Below are the code and all the weights of a small trained network. Each question names an input and a class and asks about switching units off, where a switched-off unit gives its printed mean instead of its output.

import numpy as np


def w(rows, s, z=0):
    codes = np.array(rows[::2]) - 128.0
    scale = np.full(codes.shape[1], s)
    scale[-1] = z or s
    return codes * scale


def f(y):
    return np.maximum(y, 0)


def log_softmax(a):
    a = a - a.max(-1, keepdims=True)
    return a - np.log(np.exp(a).sum(-1, keepdims=True))


def net(x, mask):
    res = np.array(x, float).reshape(1, 3) / 4 @ E
    y = f(res @ A[0][:, :-1].T + A[0][:, -1])
    res = res + np.where(mask, y, B[0][:, -1]) @ B[0][:, :-1]
    return log_softmax(res[-1] @ U[:, :-1].T + U[:, -1])


A, B = {}, {}
E = w([
[142,228,96,159,79,66,135,90,168],'x0',
[41,139,47,179,208,25,108,197,64],'x1',
[194,51,151,254,162,128,5,60,158],'x2',
],0.0093)
A[0] = w([
[133,159,109,61,137,138,174,188,140,27],'n0',
[105,159,109,105,176,94,135,147,114,187],'n1',
[122,94,137,117,108,174,139,99,147,33],'n2',
[96,151,134,96,101,116,151,125,94,41],'n3',
[118,100,105,113,146,98,121,121,171,94],'n4',
[89,120,135,156,164,82,129,173,118,41],'n5',
[99,5,141,78,184,192,115,134,98,142],'n6',
[157,128,169,85,105,213,133,66,186,151],'n7',
[98,134,116,136,159,113,123,125,137,94],'n8',
[128,120,124,185,177,94,104,181,129,184],'n9',
[89,110,81,148,180,106,116,116,105,28],'n10',
[103,136,138,64,131,135,122,144,119,254],'n11',
[128,245,112,167,95,81,110,41,160,80],'n12',
[148,66,138,230,153,118,76,76,145,167],'n13',
],0.014,0.0069)
B[0] = w([
[147,130,169,61,179,230,67,106,143,180],'n0',
[140,132,110,136,83,101,146,89,115,189],'n1',
[152,90,177,93,132,173,46,136,79,154],'n2',
[125,112,163,91,186,178,105,106,142,158],'n3',
[156,157,126,101,125,118,105,126,118,136],'n4',
[159,79,177,111,95,156,87,119,85,168],'n5',
[164,125,141,179,146,113,145,239,194,200],'n6',
[123,105,97,156,72,60,114,77,44,241],'n7',
[146,100,146,155,114,125,89,117,119,150],'n8',
[132,119,107,155,68,93,155,89,96,199],'n9',
[164,88,158,106,115,142,50,108,79,168],'n10',
[73,182,84,147,156,108,156,82,165,191],'n11',
[157,76,156,163,166,144,129,253,167,220],'n12',
[71,198,118,45,176,179,163,90,160,252],'n13',
],0.014,0.018)
U = w([
[87,147,152,72,166,173,134,77,152,83],'0',
[159,60,149,134,61,95,94,87,62,78],'1',
[173,68,170,161,143,121,140,245,181,103],'2',
[69,155,45,154,92,66,215,95,148,255],'3',
],0.012,0.01)

Each question gives the input, the list of numbers given to net, and the class t.
The units are the neurons (one row each of A and B). Each row of codes is followed by its name. A weight is (code - 128) times the scale printed after its matrix; where a second scale follows, it is the last column's (A, B and U).
mask holds one flag per neuron, in row order. A switched-off neuron (its flag False) gives its mean, the last column of its row in B, instead of its output. The means were averaged over made-up inputs and are rounded, as every weight is.
A unit's drop is (log p(t) with every unit on - log p(t) with that unit switched off) / (log p(t) with every unit on - log p(t) with every unit switched off).
The circuit of an input: a set's keep is (log p(t) with only the set's units on - log p(t) with every unit switched off) / (log p(t) with every unit on - log p(t) with every unit switched off). Starting from the 12 units with the biggest drops (on a tie, the unit counted first), units are removed one at a time, each time the one whose removal leaves the highest keep (on an exact tie, the one counted first), for as long as the keep stays at least 0.8.
units of the circuit, in order: the units of the circuit, biggest drop first
unit that matters most: the unit with the biggest drop
top k neurons: the k neurons with the biggest drops, biggest first
drop of u: that unit's drop, to one decimal
input [-8,4,7], class 2: units of the circuit, in order => (n6)
input [-6,-6,-3], class 1: top 3 neurons => (n7, n12, n2)
input [-4,4,4], class 0: top 2 neurons => (n13, n12)
input [-5,0,6], class 0: top 3 neurons => (n13, n12, n7)
input [7,1,-6], class 2: top 2 neurons => (n12, n13)
input [-2,2,-3], class 3: top 2 neurons => (n12, n13)
input [2,6,-5], class 1: top 2 neurons => (n13, n1)
input [-8,-7,1], class 2: top 3 neurons => (n6, n9, n1)
input [3,-8,-6], class 1: top 2 neurons => (n7, n13)
input [-2,0,0], class 3: top 2 neurons => (n12, n0)
input [0,-8,8], class 0: top 3 neurons => (n13, n2, n9)
input [-2,-7,-6], class 1: top 3 neurons => (n7, n13, n2)
input [2,2,2], class 3: top 2 neurons => (n0, n6)
input [-2,5,-1], class 1: top 3 neurons => (n13, n5, n10)
input [5,-2,-3], class 2: unit that matters most => n13
input [2,-1,4], class 0: top 2 neurons => (n13, n7)
input [3,-2,2], class 3: top 2 neurons => (n6, n0)
input [-2,3,7], class 0: drop of n13 => 2.5
input [7,7,-8], class 0: drop of n7 => 0.2
input [4,-8,-6], class 1: drop of n8 => 0.0
input [4,2,-6], class 0: drop of n0 => 0.6
input [-8,-7,0], class 2: unit that matters most => n6
